Here is a tiny trained network, its code and every weight. The questions are about switching its units off for an input and a class, where a switched-off unit gives its printed mean instead of its output.

import numpy as np


def w(rows, s, z=0):
    codes = np.array(rows[::2]) - 128.0
    scale = np.full(codes.shape[1], s)
    scale[-1] = z or s
    return codes * scale


def norm(h):
    return h / np.sqrt((h * h).mean(-1, keepdims=True) + 1e-5)


def f(y):
    return np.maximum(y, 0)


def log_softmax(a):
    a = a - a.max(-1, keepdims=True)
    return a - np.log(np.exp(a).sum(-1, keepdims=True))


def net(x, mask):
    res = np.array(x, float).reshape(1, 8) / 4 @ E
    u = 0
    for l in range(4):
        y = f(norm(res) @ A[l][:, :-1].T + A[l][:, -1])
        res = res + np.where(mask[u : u + 7], y, B[l][:, -1]) @ B[l][:, :-1]
        u += 7
    return log_softmax(norm(res)[-1] @ U[:, :-1].T + U[:, -1])


A, B = {}, {}
E = w([
[207,29,161,159,154,159,202,69,97,116,139,131],'x0',
[193,99,215,138,94,120,142,69,254,182,80,132],'x1',
[146,124,114,83,147,168,90,68,127,90,88,157],'x2',
[139,131,146,156,218,121,165,74,148,169,152,171],'x3',
[145,73,113,66,201,64,130,182,152,154,109,95],'x4',
[153,182,156,110,233,166,149,72,92,154,205,106],'x5',
[126,85,163,217,168,93,140,132,96,196,100,181],'x6',
[201,89,150,153,89,135,110,151,126,153,155,212],'x7',
],0.0071)
A[0] = w([
[113,129,84,120,192,136,153,185,77,111,144,99,111],'0.n0',
[82,177,94,50,163,89,100,254,130,166,129,167,3],'0.n1',
[188,109,88,152,90,125,151,196,21,84,192,169,82],'0.n2',
[45,150,118,171,193,120,189,171,69,146,175,60,105],'0.n3',
[113,48,59,83,181,94,154,207,75,97,92,140,32],'0.n4',
[169,72,193,210,228,99,169,111,112,249,134,199,85],'0.n5',
[97,121,132,59,183,143,106,83,132,106,144,122,64],'0.n6',
],0.0089,0.0035)
B[0] = w([
[111,123,110,131,151,108,165,137,62,55,183,151,182],'0.n0',
[14,121,94,89,171,100,3,101,174,143,107,68,200],'0.n1',
[35,109,203,55,101,192,114,122,66,162,158,197,190],'0.n2',
[89,192,70,151,108,60,182,161,77,155,153,33,196],'0.n3',
[214,71,202,74,103,131,153,142,147,148,224,174,193],'0.n4',
[180,138,194,191,206,119,117,148,134,195,55,124,253],'0.n5',
[156,160,88,135,143,101,197,127,100,128,71,108,159],'0.n6',
],0.0074,0.011)
A[1] = w([
[138,254,169,109,116,157,145,69,206,187,158,96,26],'1.n0',
[77,192,94,122,120,108,60,171,167,141,115,160,59],'1.n1',
[105,63,124,149,104,158,90,147,100,89,193,159,3],'1.n2',
[165,85,157,217,168,113,137,93,152,220,147,188,107],'1.n3',
[78,181,93,203,112,171,142,111,100,145,164,187,161],'1.n4',
[77,81,154,154,26,107,117,185,165,160,81,134,172],'1.n5',
[100,125,135,144,105,156,134,45,113,82,12,93,111],'1.n6',
],0.014,0.0013)
B[1] = w([
[56,99,246,123,129,163,129,94,81,78,162,165,192],'1.n0',
[135,86,70,25,130,93,86,79,121,195,68,88,195],'1.n1',
[101,93,165,60,126,130,141,119,125,153,78,165,169],'1.n2',
[165,199,210,169,168,171,146,87,176,82,109,29,248],'1.n3',
[179,104,151,159,84,89,96,120,90,93,86,193,169],'1.n4',
[182,139,88,152,86,19,93,232,106,133,94,145,198],'1.n5',
[196,125,72,123,92,221,145,187,82,170,78,169,173],'1.n6',
],0.011,0.015)
A[2] = w([
[113,180,119,232,103,121,160,125,90,125,123,87,2],'2.n0',
[146,38,159,243,229,90,126,110,101,241,123,142,187],'2.n1',
[142,227,200,151,153,70,125,166,55,135,125,94,187],'2.n2',
[220,84,85,136,152,206,224,153,150,141,188,94,145],'2.n3',
[160,111,150,126,10,82,114,185,203,100,81,65,153],'2.n4',
[172,148,172,118,188,129,78,202,179,151,179,128,187],'2.n5',
[166,126,160,213,37,136,187,200,233,99,160,90,66],'2.n6',
],0.011,0.0013)
B[2] = w([
[158,131,112,69,78,133,120,184,105,74,120,215,173],'2.n0',
[135,242,71,123,174,164,156,51,69,15,135,179,217],'2.n1',
[111,65,73,206,85,71,191,114,172,69,200,141,253],'2.n2',
[83,131,83,115,105,213,129,121,110,254,46,35,162],'2.n3',
[204,59,75,193,126,52,155,157,62,79,172,140,209],'2.n4',
[146,91,199,89,103,92,151,76,126,45,119,100,188],'2.n5',
[62,129,176,176,174,67,121,139,184,80,250,147,181],'2.n6',
],0.0086,0.012)
A[3] = w([
[122,121,166,213,88,124,147,179,206,83,217,178,106],'3.n0',
[51,167,70,99,167,52,111,141,170,223,142,41,2],'3.n1',
[29,235,89,133,180,174,160,61,89,112,102,147,112],'3.n2',
[36,94,185,55,61,227,71,99,98,150,201,216,134],'3.n3',
[137,191,232,186,246,199,74,107,227,159,125,157,43],'3.n4',
[19,189,61,145,78,121,61,252,177,154,89,122,43],'3.n5',
[143,131,69,17,149,102,177,111,162,157,157,67,138],'3.n6',
],0.012,0.0013)
B[3] = w([
[116,137,77,150,182,153,150,109,41,99,165,128,222],'3.n0',
[48,156,105,98,92,149,107,50,127,113,160,71,220],'3.n1',
[164,82,129,179,124,83,106,222,152,99,179,145,217],'3.n2',
[87,66,210,87,166,126,230,161,144,161,125,150,238],'3.n3',
[141,189,140,9,119,171,91,59,172,121,58,99,254],'3.n4',
[129,150,116,147,200,148,85,59,218,174,150,123,194],'3.n5',
[72,122,137,181,113,97,102,117,167,124,153,96,212],'3.n6',
],0.014,0.0099)
U = w([
[50,133,49,92,125,72,65,95,157,158,168,51,168],'0',
[155,211,109,131,127,173,108,130,181,197,168,182,10],'1',
[131,209,76,130,145,188,128,186,166,153,134,168,1],'2',
[213,94,67,106,96,83,65,181,110,166,55,193,153],'3',
[161,132,103,200,142,82,173,149,66,48,196,130,175],'4',
[75,72,195,47,139,156,185,151,98,158,133,177,186],'5',
[187,214,191,118,186,190,145,48,163,70,97,73,163],'6',
[158,138,80,130,103,251,151,164,127,209,86,88,54],'7',
],0.011,0.004)

Each question gives the input, the list of numbers given to net, and the class t.
The units are the neurons (one row each of A and B). Each row of codes is followed by its name. A weight is (code - 128) times the scale printed after its matrix; where a second scale follows, it is the last column's (A, B and U).
mask holds one flag per neuron, layer by layer. A switched-off neuron (its flag False) gives its mean, the last column of its row in B, instead of its output. The means were averaged over made-up inputs and are rounded, as every weight is.
A unit's drop is (log p(t) with every unit on - log p(t) with that unit switched off) / (log p(t) with every unit on - log p(t) with every unit switched off).
The circuit of an input: a set's keep is (log p(t) with only the set's units on - log p(t) with every unit switched off) / (log p(t) with every unit on - log p(t) with every unit switched off). Starting from the 12 units with the biggest drops (on a tie, the unit counted first), units are removed one at a time, each time the one whose removal leaves the highest keep (on an exact tie, the one counted first), for as long as the keep stays at least 0.8.
units of the circuit, in order: the units of the circuit, biggest drop first
most important unit: the unit with the biggest drop
k most important neurons: the k neurons with the biggest drops, biggest first
k most important neurons of layer l: the k neurons of layer l with the biggest drops, biggest first
drop of u: that unit's drop, to one decimal
input [-6,-5,7,-8,-6,-8,3,-7], class 3: most important neuron -> 1.n6
input [-2,-7,1,3,-5,-3,1,-5], class 0: 3 most important neurons -> 0.n3; 1.n3; 1.n0
input [-6,8,5,1,7,3,-6,0], class 5: units of the circuit, in order -> 1.n0; 1.n3
input [7,1,5,3,-1,-6,-6,3], class 3: units of the circuit, in order -> 0.n5; 1.n0; 1.n3
input [1,0,4,2,5,6,1,-2], class 4: 4 most important neurons -> 0.n6; 2.n2; 3.n2; 0.n3
input [-1,-5,-6,-2,7,-4,3,3], class 0: 2 most important neurons of layer 2 -> 2.n0; 2.n1
input [-8,8,1,-7,-4,3,0,3], class 3: 3 most important neurons of layer 1 -> 1.n5; 1.n1; 1.n3
input [2,3,5,0,-3,-2,2,-5], class 7: 2 most important neurons -> 1.n6; 0.n5
input [1,-8,-3,6,1,-6,3,-3], class 5: 3 most important neurons -> 0.n2; 1.n3; 0.n4
input [-7,4,-5,-2,4,7,-1,6], class 0: 3 most important neurons -> 0.n1; 1.n1; 0.n4
input [7,-1,1,6,4,3,-4,-7], class 4: 3 most important neurons -> 1.n1; 3.n2; 2.n1
input [-6,5,-5,5,-5,-6,-1,1], class 3: 3 most important neurons -> 0.n5; 1.n1; 0.n4
input [3,-3,-4,4,8,7,-3,5], class 4: 2 most important neurons -> 0.n3; 2.n2
input [-6,-5,-2,3,0,5,0,-2], class 0: most important unit -> 0.n1
input [8,4,0,-6,8,-7,5,-1], class 4: 2 most important neurons -> 1.n5; 2.n4
input [-6,5,-4,-7,-3,-4,5,7], class 3: 3 most important neurons -> 0.n5; 1.n1; 0.n4
input [0,3,-8,1,3,-6,0,-6], class 4: 2 most important neurons -> 2.n4; 1.n5
input [2,-8,-1,4,-2,-1,-8,-4], class 4: 2 most important neurons of layer 1 -> 1.n1; 1.n0
input [0,0,3,-8,0,-7,1,7], class 3: 2 most important neurons -> 1.n5; 1.n3
input [-5,8,-3,-1,5,6,-7,-4], class 5: most important unit -> 1.n0
input [-3,-2,-3,2,-5,-3,-3,-8], class 0: 2 most important neurons -> 1.n1; 1.n3
input [5,-8,6,-1,-8,-5,8,5], class 5: 2 most important neurons -> 0.n2; 1.n2
input [1,-7,3,-7,7,6,6,0], class 5: 2 most important neurons of layer 0 -> 0.n4; 0.n2
input [-1,4,-5,-8,-4,-1,3,6], class 4: 2 most important neurons of layer 2 -> 2.n4; 2.n6
input [0,-5,0,8,0,5,8,8], class 6: drop of 3.n4 -> 0.2
input [8,-7,3,4,3,-8,7,-2], class 6: drop of 0.n4 -> 0.3
input [3,3,-7,3,6,-5,-5,7], class 4: drop of 1.n5 -> 0.5
input [-5,-4,-3,1,4,5,-4,7], class 0: units of the circuit, in order -> 0.n1
input [0,8,0,-8,7,-6,3,4], class 4: drop of 2.n6 -> 0.1
